The symbols move the units like this.
* | n i
Q871 | Q906 Q49
Q787 | Q651 Q141
Q61 | Q795 Q476
Q832 | Q185 Q148
Q476 | Q39 Q61
Q148 | Q533 Q832
Q695 | Q141 Q651
Q290 | Q61 Q39
Q795 | Q441 Q684
Q141 | Q392 Q787
Q152 | Q114 Q864
Q82 | Q20 Q446
Q483 | Q82 Q621
Q446 | Q621 Q82
Q39 | Q871 Q290
Q621 | Q849 Q483
Q503 | Q364 Q44
Q864 | Q637 Q152
Q364 | Q148 Q185
Q684 | Q476 Q795
Q49 | Q290 Q871
Q637 | Q938 Q303
Q185 | Q44 Q364
Q44 | Q153 Q503
Q474 | Q864 Q114
Q938 | Q483 Q849
Q153 | Q684 Q441
Q651 | Q474 Q695
Q303 | Q152 Q637
Q906 | Q787 Q392
Q20 | Q832 Q533
Q392 | Q49 Q906
Q441 | Q503 Q153
Q533 | Q446 Q20
Q114 | Q695 Q474
Q849 | Q303 Q938

Rows with their units:
31.6 31.2 -69.6 -1.9 73.5 18.4 50.2 -37.5 -11.0 6.2 3.4 -32.2 -49.7 108.1 -11.3 -5.4 -49.4 18.6 24.3 10.8 6.2 8.8 0.4 -2.3 -31.5 36.0 -67.0 51.7 26.4 -96.8 -26.6 -16.5 -30.7 87.0 26.9 -57.7 -49.4 -1.1 25.2 -16.4 35.7 -11.8 -24.9 -65.1 -59.8 14.5 -95.8 29.4 9.1 -56.7 77.8 27.7 46.7 -20.6 -74.3 5.3 28.5 22.6 -80.0 54.1 -22.2 -17.7 1.5 -21.5 37.8 50.1 24.3 -39.6 14.0 17.4 0.8 -16.5 -43.3 -52.7 28.2 -> Q849
-11.9 -50.8 -57.0 34.9 54.1 18.4 42.6 33.9 -53.5 46.6 31.1 46.8 -54.8 63.3 -87.7 -26.5 -20.6 -37.4 10.8 -47.2 1.1 -4.9 -5.6 -9.9 0.3 47.9 -42.4 64.5 -49.2 -19.8 -13.9 45.8 8.0 15.1 36.2 -66.2 -11.6 -35.7 -0.3 -23.8 -43.7 -8.4 53.4 -39.1 -96.8 35.8 16.2 -125.0 -5.4 29.6 -1.2 20.1 41.5 -49.5 68.6 -38.6 32.4 39.3 -32.4 65.1 -80.5 -91.4 -67.4 78.3 135.4 24.6 26.3 5.9 -34.2 72.8 -58.5 43.4 -9.8 -5.4 32.2 -> Q44
-24.5 0.9 70.6 -54.3 -38.0 -15.1 -21.3 -8.1 20.2 -25.1 -27.3 16.7 36.9 -2.0 58.6 8.0 24.2 -14.8 8.5 -33.5 -3.7 20.5 -5.4 -19.0 -33.1 -6.5 46.6 17.6 24.8 55.6 74.1 -49.8 -3.2 -77.5 -72.2 94.1 26.7 39.9 -2.3 -43.2 32.1 -2.5 -19.4 27.5 116.6 -61.2 30.4 68.8 -61.2 12.3 -12.6 -28.3 -29.3 34.7 6.4 -18.0 16.2 -16.8 -26.7 -79.2 95.7 28.3 50.7 -138.0 -89.8 -16.6 3.7 -12.9 -46.5 -40.0 23.1 8.4 67.7 81.6 -20.6 -> Q141
-36.5 -78.7 27.1 55.2 96.7 46.4 -3.0 67.2 -33.8 74.3 28.5 -25.3 -45.6 53.9 17.4 6.1 14.8 -20.1 32.4 -15.2 1.7 -10.2 -12.4 74.1 -6.4 -27.3 56.4 33.4 -1.8 50.5 -12.6 30.5 3.3 -14.3 39.6 -27.5 44.3 5.7 -110.5 -49.1 -58.0 -33.7 81.9 -5.7 -109.9 -15.4 42.3 11.7 23.7 41.5 11.8 -22.0 51.7 23.2 21.3 33.5 -16.2 -12.1 30.7 31.0 -68.6 -66.6 -81.6 -0.5 29.9 -97.2 101.0 56.6 -14.2 45.0 -22.4 3.7 -62.8 -18.4 7.8 -> Q441
48.0 50.6 65.3 -17.7 -89.9 -37.3 -25.0 -78.4 86.6 -78.0 -58.6 -11.4 56.9 -51.5 55.8 -27.0 -34.1 -11.7 1.1 27.5 27.8 -23.9 -79.2 -58.1 -58.8 16.0 -72.6 -59.9 18.0 -76.8 -41.7 -69.6 -6.2 -7.3 35.1 -42.0 -80.9 -44.5 10.2 39.7 45.5 17.8 13.1 26.1 102.2 -7.6 -52.7 5.6 20.8 -50.4 14.0 12.0 13.5 -14.8 -31.3 2.5 -18.8 28.8 -40.6 -35.7 42.2 55.5 24.1 11.6 -68.3 0.6 -75.0 6.9 -54.3 -19.0 24.3 -16.3 39.2 -13.6 -53.2 -> Q49
1.9 -74.3 14.4 35.0 -3.2 8.2 36.0 79.7 19.9 25.0 21.5 -28.8 -4.3 -40.1 21.3 -11.2 30.3 56.1 11.0 -49.6 -7.9 42.4 -29.3 47.7 -26.3 -77.8 64.6 64.2 28.8 99.3 72.8 12.2 -42.3 -33.9 -92.8 107.1 25.9 9.8 -31.8 39.8 -27.0 4.9 -52.1 46.1 -45.4 -8.8 11.6 56.7 -50.2 31.5 -20.2 24.6 -101.0 26.9 65.1 72.5 -12.8 -43.0 15.1 5.3 31.6 -47.5 -20.7 9.9 -31.2 -63.3 87.2 40.3 22.8 -49.6 -13.7 -20.7 25.0 62.5 -73.0 -> Q364
29.4 3.2 21.0 26.3 43.8 17.7 -9.7 22.7 -22.7 3.0 36.3 37.8 0.3 -17.1 56.7 13.4 51.0 26.6 10.3 -31.2 7.9 -8.7 -1.4 57.3 3.2 -34.7 53.1 -7.0 9.5 82.6 19.6 -26.1 -25.3 -6.4 -14.4 63.0 115.1 43.2 -92.6 31.5 -55.9 25.6 33.8 34.1 -75.6 -43.1 34.4 56.0 -50.3 76.0 -44.1 10.9 -116.8 37.9 23.8 -10.3 -24.5 -51.7 22.9 -74.8 -6.3 24.8 -16.9 -23.7 -23.0 -29.8 59.0 -29.2 -14.8 -75.2 81.6 -5.7 -5.7 50.0 10.4 -> Q695

From each start, follow one symbol. Which unit do you reach?
Answers are names.
2.7 -35.1 -41.6 -22.9 54.2 -26.8 16.1 18.9 -82.6 48.2 45.6 21.3 -11.6 130.8 -95.3 -55.3 -15.3 29.2 -36.8 5.3 1.8 -25.5 -8.4 13.8 64.2 -31.0 -79.9 5.2 -56.6 10.2 -95.6 24.1 0.6 30.2 3.6 -38.1 33.6 -22.9 -1.2 -54.6 -34.1 -11.8 39.5 20.3 -38.9 10.0 31.3 -54.7 36.4 -29.1 -16.3 -19.8 41.9 -17.0 -40.5 -53.9 -23.2 53.3 -40.2 6.3 -13.1 -91.4 -27.7 26.5 124.4 -48.1 1.3 0.1 27.4 41.9 -25.5 -37.0 -20.1 -11.4 35.3
n
Q441
10.9 58.4 32.5 -57.1 -98.6 -33.1 31.3 -30.1 83.2 -24.6 -20.5 19.9 -4.8 -55.6 79.4 9.8 23.0 1.6 7.4 -39.0 -11.5 13.6 -0.6 -14.5 8.6 -38.0 53.0 -19.0 48.2 -1.6 0.3 -36.4 -79.9 -26.9 37.8 8.3 -34.0 -88.5 18.0 45.3 -23.5 37.4 -22.8 24.8 88.7 -49.2 12.6 -19.5 -18.4 -48.2 6.6 -9.8 -44.0 66.4 -37.3 25.6 -26.7 -1.5 32.1 -37.6 72.0 34.1 9.8 15.4 -37.2 -5.0 -67.1 -10.7 36.0 -24.9 3.0 57.0 107.1 70.1 6.8
n
Q49
-42.2 -65.9 16.2 -3.8 57.5 10.2 -47.1 9.2 -18.3 17.3 -36.1 54.8 -2.5 -7.2 21.2 -52.7 52.6 -45.8 -9.8 1.5 46.1 -4.0 4.3 30.9 35.4 -45.9 26.5 43.4 -70.6 123.5 23.7 79.7 16.9 -28.2 -0.3 9.1 45.8 62.0 -95.6 -1.0 -66.6 43.5 21.4 2.7 -136.1 -8.8 73.5 -38.8 -47.2 59.1 20.8 -19.0 -68.0 13.9 65.9 1.8 46.3 -31.1 36.2 39.9 -36.3 -54.7 -0.6 -46.0 -6.0 -18.4 54.0 48.4 38.5 6.5 28.4 12.9 -30.7 76.4 -38.5
i
Q44
-5.5 -29.4 -14.9 53.2 55.9 19.5 -0.9 4.0 -46.0 -12.4 -2.5 45.9 13.4 -11.4 -7.1 -27.7 29.8 -20.0 -16.8 -14.3 14.7 -65.9 -12.0 29.7 52.7 -41.6 73.3 -1.5 -84.8 53.7 31.9 23.8 76.2 36.0 -37.3 23.1 95.6 57.6 -10.1 43.3 -88.3 -0.7 -26.4 43.4 -100.6 7.6 99.4 -11.7 9.1 66.5 2.1 -69.5 16.7 42.1 2.7 2.6 -31.4 -41.8 26.2 12.9 -5.5 2.1 23.0 17.1 11.8 -54.5 112.7 43.0 41.5 -20.7 -30.7 -5.1 -16.2 -33.8 -101.8
n
Q695
-3.0 -57.0 37.3 13.4 48.6 7.0 -56.1 37.4 -50.1 12.9 7.6 32.1 -16.0 -38.5 -2.7 17.2 -8.9 -58.5 15.0 32.6 56.1 -39.0 49.9 42.8 15.3 0.7 40.7 60.9 -62.5 81.1 38.4 70.7 -1.8 -36.7 15.8 33.8 80.6 20.6 -70.9 -40.5 -59.0 27.4 -9.4 -12.9 -88.2 -30.2 32.1 -29.5 -51.9 85.4 11.3 -34.0 -13.4 -43.4 68.8 -51.3 34.5 -45.5 46.2 1.7 -31.7 -65.6 20.2 -15.8 -37.9 13.2 95.2 -3.2 12.9 17.4 20.1 -52.8 -14.6 75.0 -21.6
n
Q364
-27.2 70.4 48.2 -0.1 -117.1 -53.5 11.8 -5.1 18.2 49.8 -14.3 -34.6 25.3 -35.5 150.6 -3.0 7.0 2.9 -45.7 26.1 -17.6 -16.5 -27.6 -26.6 -68.6 -60.9 72.9 -8.6 55.3 7.3 18.3 -33.5 54.1 -27.9 51.4 -37.7 -12.8 -6.3 -0.5 61.4 -40.1 28.9 -35.7 77.4 50.8 3.7 6.1 13.9 -69.4 -45.7 5.5 -8.3 -89.1 -1.1 4.5 15.6 -49.0 -32.7 -64.7 19.2 60.0 82.2 32.0 53.6 -63.8 6.7 -58.3 14.8 15.6 -71.7 50.8 -0.4 41.5 -8.8 -7.6
i
Q49
7.1 -81.8 -89.3 63.6 78.3 19.6 6.7 3.3 -69.7 -3.3 77.5 32.3 -16.7 25.2 -34.0 4.7 26.1 0.3 28.4 -19.1 -2.9 -57.4 -27.6 72.9 20.6 -57.2 7.6 41.8 -38.8 16.4 29.7 11.0 -12.3 38.8 -19.6 -50.8 4.4 27.1 -58.0 25.0 10.8 15.9 29.5 -91.3 -134.3 25.0 34.5 -39.2 18.1 8.3 26.0 4.5 91.4 41.5 14.8 8.1 3.1 -28.5 13.4 58.0 -100.9 -65.1 -35.5 -29.9 37.6 -4.0 67.3 34.5 27.9 30.3 -46.6 11.4 -74.6 -22.1 -38.6
i
Q441
-7.8 3.5 -15.1 7.3 -32.5 22.9 -14.3 -49.4 0.2 33.8 18.8 -14.5 -2.3 -25.0 -20.0 -29.8 -56.0 -16.2 5.7 33.4 -26.5 -11.6 78.2 -33.1 -13.2 81.3 -112.8 -2.0 -0.1 -66.8 -34.3 -5.7 14.2 -7.6 54.2 -42.3 -56.7 11.1 9.5 -12.7 33.6 -41.5 57.6 -88.0 -15.6 83.4 -65.2 -125.0 40.8 -13.3 -19.7 56.1 88.2 -24.4 -7.0 -12.7 19.3 45.1 19.1 21.9 16.1 -70.9 8.8 0.7 51.5 43.3 -12.2 -37.4 -28.0 70.1 -16.6 -75.9 -35.7 8.2 64.8
n
Q44
18.6 -88.6 31.9 -5.8 -52.4 31.3 -37.3 50.5 -47.9 -62.3 14.2 0.0 -5.7 -4.5 44.6 22.3 74.4 29.4 11.3 -14.0 -48.7 -28.1 -9.2 67.6 -7.1 -73.6 99.7 -42.2 -26.1 36.9 19.0 1.0 -87.8 1.3 -19.7 62.5 109.7 9.1 -74.1 43.2 -15.2 -58.9 -42.9 43.4 6.7 -43.2 46.4 -4.6 -18.1 43.6 15.4 -27.7 -23.5 8.4 41.5 50.5 -14.2 -80.5 17.6 -112.2 -1.3 -21.2 83.3 -90.9 -10.9 -32.7 -17.7 30.1 28.2 -25.4 44.1 32.0 7.1 24.8 -4.4
i
Q849
13.9 -82.2 44.4 30.8 11.3 -0.5 -89.5 51.1 -98.1 46.1 10.6 63.4 12.8 -39.5 30.3 -16.6 71.9 -22.1 6.2 -20.9 51.1 -33.5 30.8 27.0 49.9 -32.5 57.5 48.0 -39.3 34.0 34.6 52.6 -58.3 -40.0 -28.2 76.5 82.2 49.0 -75.2 19.8 -26.9 23.4 26.1 -15.9 -71.8 -8.8 62.1 -44.5 1.8 72.1 -24.8 2.6 -23.4 11.0 61.2 -16.1 36.6 -30.6 39.6 1.5 -4.2 -57.4 -5.7 -16.7 23.8 -56.3 60.4 33.9 22.4 24.3 -6.4 4.9 -10.6 35.1 -47.4
i
Q44
29.7 -50.2 -0.6 65.1 86.4 28.8 -62.1 56.4 -79.4 -1.5 18.2 64.6 4.2 1.9 -14.2 8.3 -10.1 -37.9 33.0 26.3 6.0 -15.6 30.0 -2.5 22.8 -69.6 30.6 12.1 -24.3 74.5 61.3 75.0 8.1 -32.8 -17.6 46.2 37.5 38.8 -61.8 14.7 -24.6 3.5 6.9 -21.2 -112.0 7.6 -31.7 -61.9 -26.5 80.7 -21.2 9.2 1.7 16.3 44.8 17.4 12.3 -2.5 5.1 -8.5 -13.1 -48.2 -26.5 -63.0 6.9 -13.3 72.0 -27.6 16.6 22.2 -13.3 -25.5 -33.0 47.6 -15.1
n
Q364
45.2 27.6 36.1 13.7 -90.5 -18.9 6.9 -43.6 75.4 4.4 -38.6 26.4 51.6 -16.3 128.6 39.5 25.9 -20.8 13.1 17.2 -29.2 -13.9 -31.7 24.5 -90.7 -76.7 38.2 -14.3 51.5 16.0 -8.8 -25.7 10.5 20.5 36.9 -16.7 -49.5 -19.6 37.8 48.2 20.3 -17.7 -63.6 85.8 62.5 -42.2 -71.1 44.7 -48.9 -97.0 16.0 -27.0 -85.6 3.7 -0.7 5.4 -39.8 -19.8 -5.7 -15.9 65.7 92.7 27.2 19.6 -76.2 3.2 -32.3 3.2 -5.2 -93.7 101.5 1.2 -6.3 24.8 -46.0
i
Q49
-1.0 -38.3 -14.1 74.1 80.8 74.5 -15.0 -66.3 -101.3 56.3 14.0 -0.1 -37.3 19.1 -26.1 -42.4 21.0 -5.8 26.4 -44.5 -16.1 -34.6 -13.6 48.9 17.2 -73.0 14.1 55.7 -19.4 36.6 21.9 29.1 2.4 72.3 -25.1 -73.7 37.4 19.8 -68.8 10.8 -34.6 -3.8 13.6 -28.4 -120.8 39.6 57.7 -27.1 44.3 44.0 84.7 15.7 -9.4 9.1 -23.8 -1.7 25.2 -27.4 -21.4 81.3 -88.7 -41.6 -35.3 -27.3 56.1 6.8 137.6 69.0 -20.7 79.1 -32.1 15.3 -93.3 -39.5 -14.0
i
Q441
49.6 73.1 -20.4 -55.3 -49.3 -46.9 14.3 -30.2 47.1 3.3 -42.7 -15.9 -1.5 38.2 -43.2 22.7 -51.1 33.3 13.9 8.7 -9.1 14.1 20.6 -23.4 -2.2 84.3 -109.0 7.0 18.0 -85.3 -7.6 6.9 -70.7 -4.5 39.5 -57.2 -49.0 -71.6 118.4 6.4 79.0 10.4 17.1 -55.9 54.3 -0.7 -77.5 -16.7 24.0 -76.3 6.1 22.8 13.4 9.2 -87.9 -58.2 57.8 24.7 -29.9 39.5 12.3 -10.9 -33.1 38.8 56.0 58.0 -89.9 1.3 -7.3 -27.0 -20.7 24.7 41.4 8.3 35.0
i
Q141
12.2 -38.1 -50.4 85.9 68.0 36.3 3.2 3.2 -87.4 15.5 -10.6 24.8 -22.3 8.3 -26.1 -52.8 7.6 -14.9 -12.9 -36.4 -24.7 -27.4 -8.9 30.2 26.3 -53.1 -67.6 36.7 -85.6 62.0 24.8 18.4 60.5 42.8 -51.2 -56.4 44.5 -16.9 -57.6 -42.4 22.3 4.8 11.5 -19.0 -130.9 74.7 37.1 -44.7 49.6 26.1 45.7 -17.5 47.7 9.5 -39.0 3.5 42.0 24.1 -14.7 89.0 -74.2 -43.0 -35.9 -53.3 11.0 15.9 128.2 36.6 21.1 21.4 -1.8 -17.8 -84.1 -57.3 -48.6
i
Q441
24.1 -74.6 -19.8 69.3 133.5 63.9 -8.1 24.8 -29.9 16.4 38.5 39.7 -10.1 -10.1 -16.8 25.1 33.0 17.4 28.1 3.5 -18.2 -30.7 -43.3 33.5 3.3 -61.4 -46.4 71.1 -67.8 11.7 17.0 2.6 27.2 25.7 -42.5 -35.3 20.5 7.9 -82.7 -30.6 -11.3 -4.1 -31.7 22.4 -133.7 16.3 2.6 -32.2 7.0 6.5 31.1 17.4 25.9 14.9 -16.0 22.2 -12.1 -39.1 -5.1 105.0 -15.6 -26.9 4.6 7.8 62.7 12.3 106.3 33.3 -26.5 24.7 -65.9 17.9 -65.1 18.0 -60.9
i
Q441
5.0 -45.7 37.0 38.0 40.7 2.2 -37.3 81.2 -45.5 -12.3 52.1 -10.7 22.7 -40.3 22.3 24.0 -44.2 -44.8 11.8 16.6 -12.8 11.4 -18.5 12.9 -1.9 -51.0 20.5 72.3 -21.8 89.5 40.5 46.2 -13.2 -15.4 -45.7 20.9 93.2 89.3 -65.3 -14.6 -21.6 12.1 4.3 -15.0 -99.0 1.8 32.2 -33.2 -39.0 93.4 18.6 -13.0 -65.0 -22.9 43.2 30.0 10.0 -14.6 20.0 14.4 -40.8 -26.7 4.5 -28.5 -23.9 -18.7 103.9 51.2 -6.5 -56.3 26.4 2.2 -62.7 35.2 -50.6
i
Q44
-35.6 -111.0 15.7 -15.8 20.8 74.8 -83.4 75.3 -61.0 36.1 -11.5 5.2 -19.6 -31.0 -1.4 -13.5 31.8 -24.6 -37.0 -5.4 -9.9 -29.8 25.6 55.1 31.0 -61.3 42.0 28.9 -60.2 93.8 53.4 42.7 -3.3 -22.5 -55.8 51.3 68.0 45.2 -64.7 -16.6 -57.5 1.8 -10.7 -26.4 -95.9 1.0 68.0 -44.5 -30.6 56.4 -25.7 -1.9 -8.9 -29.7 40.9 -11.2 -33.0 -58.2 29.8 2.7 -50.0 -49.1 -4.2 -12.1 -12.4 -18.1 94.5 -11.0 -67.4 22.9 -23.0 -19.8 -46.1 35.1 19.3
n
Q364
-32.4 34.8 24.7 27.7 -24.3 -1.4 -15.5 -21.7 -28.7 81.2 -10.4 19.1 0.6 41.8 -74.1 -19.5 -4.0 -16.5 -17.4 28.6 1.8 -71.0 14.6 -41.6 -39.9 34.1 -50.3 16.1 21.8 -23.2 -60.7 17.5 53.4 -35.7 44.2 -29.6 -73.3 -1.8 -26.6 -72.6 32.8 7.3 75.5 -63.3 15.9 -14.9 -29.8 -84.6 27.3 15.9 23.3 -24.1 62.6 -58.3 -50.3 -16.1 80.1 27.2 -1.8 -26.8 -67.4 -105.0 6.6 -31.5 21.2 36.0 -52.1 -14.7 8.5 86.5 -41.6 -28.5 -50.6 -20.8 61.1
n
Q44
-62.5 -70.1 18.1 45.0 16.7 52.2 -48.2 66.7 -13.5 -5.8 -21.1 13.5 -2.3 -46.9 34.3 -12.3 6.8 -27.4 -29.1 23.5 18.5 10.5 6.0 75.2 38.5 -48.1 50.1 67.0 -44.5 95.8 48.3 78.6 -5.9 -39.9 -51.0 60.6 57.2 17.3 -96.7 -21.4 -55.4 28.7 32.4 -11.1 -59.9 6.8 56.3 -35.0 -30.6 84.8 -30.1 -20.2 1.7 -9.0 105.7 -1.5 14.5 32.6 18.1 11.4 -7.7 -61.0 -20.7 -42.2 -49.9 15.6 110.4 37.8 12.2 -24.5 30.1 -13.4 -71.7 33.7 -35.8
i
Q44
32.6 -68.5 48.0 13.4 32.8 22.6 -6.8 4.0 34.0 -29.1 4.4 -4.6 22.4 -35.4 43.9 19.0 94.4 -21.1 20.2 -60.1 23.7 27.3 49.7 103.4 79.5 -112.5 101.6 -40.2 -10.2 99.9 39.3 16.8 -17.6 10.4 -10.7 96.2 57.8 49.8 -74.7 44.1 -18.9 48.8 -20.1 56.9 -13.7 -79.8 -9.3 69.2 -35.8 49.5 7.7 -9.2 -55.5 16.6 75.3 40.3 -61.0 -49.2 -18.6 -35.9 35.7 -10.7 35.7 -30.5 -8.2 -27.2 48.3 13.4 -0.2 -54.9 124.8 -38.9 -0.6 3.3 -46.8
n
Q141
-4.3 12.1 33.4 -19.0 23.9 -9.5 23.2 -20.7 19.1 20.1 -25.9 -27.0 -24.9 17.4 -41.6 -31.9 -44.3 -24.6 -30.0 -12.4 -11.1 -34.8 1.6 -48.9 -59.3 42.4 -83.2 -57.1 -21.3 -74.0 -76.9 -11.5 48.6 -5.2 46.7 -71.0 -56.1 -71.0 -6.0 -54.6 34.8 10.5 49.8 -68.3 -15.9 51.7 -34.0 -106.4 12.5 -46.2 3.6 -0.2 92.3 -56.2 -66.2 -22.0 59.0 -1.0 -3.7 -51.0 -37.1 -22.1 -57.2 -6.0 31.2 8.7 -17.4 -10.2 -24.9 74.3 -45.3 -27.7 -53.0 -56.4 98.2
n
Q44
-51.7 -14.1 6.3 1.8 47.2 -12.5 4.6 63.9 -86.1 18.3 16.5 57.0 29.7 13.5 -21.9 24.7 10.8 -0.9 -34.6 3.8 -21.3 -33.6 3.9 26.6 46.3 29.0 55.7 0.8 -49.1 33.3 -0.4 -16.5 70.0 16.8 -76.5 11.7 90.5 76.3 -112.8 10.8 -113.1 -14.9 -15.5 -15.6 -85.6 -4.5 71.1 -28.4 -18.1 65.6 -10.0 -13.7 9.8 81.4 18.1 -41.9 3.8 -58.1 34.0 26.9 -39.7 -16.3 -34.8 -15.4 -4.3 -6.5 48.1 47.5 37.4 -35.2 -12.8 1.3 7.5 2.2 -43.9
n
Q695
-26.3 -38.5 94.2 26.0 18.3 34.1 -12.9 43.7 -23.5 -43.7 17.5 7.0 -18.2 2.4 48.0 13.6 41.0 21.0 33.1 41.3 -58.7 -1.9 -61.4 62.1 11.9 -108.9 77.3 -16.1 -60.1 84.2 80.0 -48.4 -67.8 -37.9 -46.1 64.7 65.7 12.5 -141.5 -49.0 -35.4 -13.8 1.9 -15.1 -42.8 -32.2 47.0 46.4 -57.4 74.3 46.1 -52.5 -11.1 62.7 30.6 26.8 9.5 -62.7 25.3 -60.0 37.3 7.3 79.6 -93.8 -104.7 -84.9 48.8 40.8 -52.1 -26.0 91.6 -26.2 -25.5 7.1 5.3
i
Q849
-22.5 30.0 -10.0 6.4 -2.2 26.2 -54.8 -11.9 -50.1 30.2 13.6 -21.1 29.5 -6.7 -58.0 -15.9 -37.1 -33.1 15.6 15.8 -49.7 -15.1 18.6 -32.6 -24.6 33.9 -83.9 8.8 -3.3 -85.8 -45.0 55.0 17.2 -27.3 12.7 -62.8 -82.8 -62.2 -10.5 -92.0 80.0 5.4 26.2 -53.0 3.8 -0.4 -8.0 -83.6 19.9 -26.4 -20.2 2.7 81.5 -27.5 -30.2 -38.4 76.2 42.3 17.6 -9.8 -33.1 -84.8 13.4 -5.9 95.5 44.8 -16.9 -50.4 -45.8 93.0 17.3 -10.8 -70.5 8.6 72.3
n
Q44
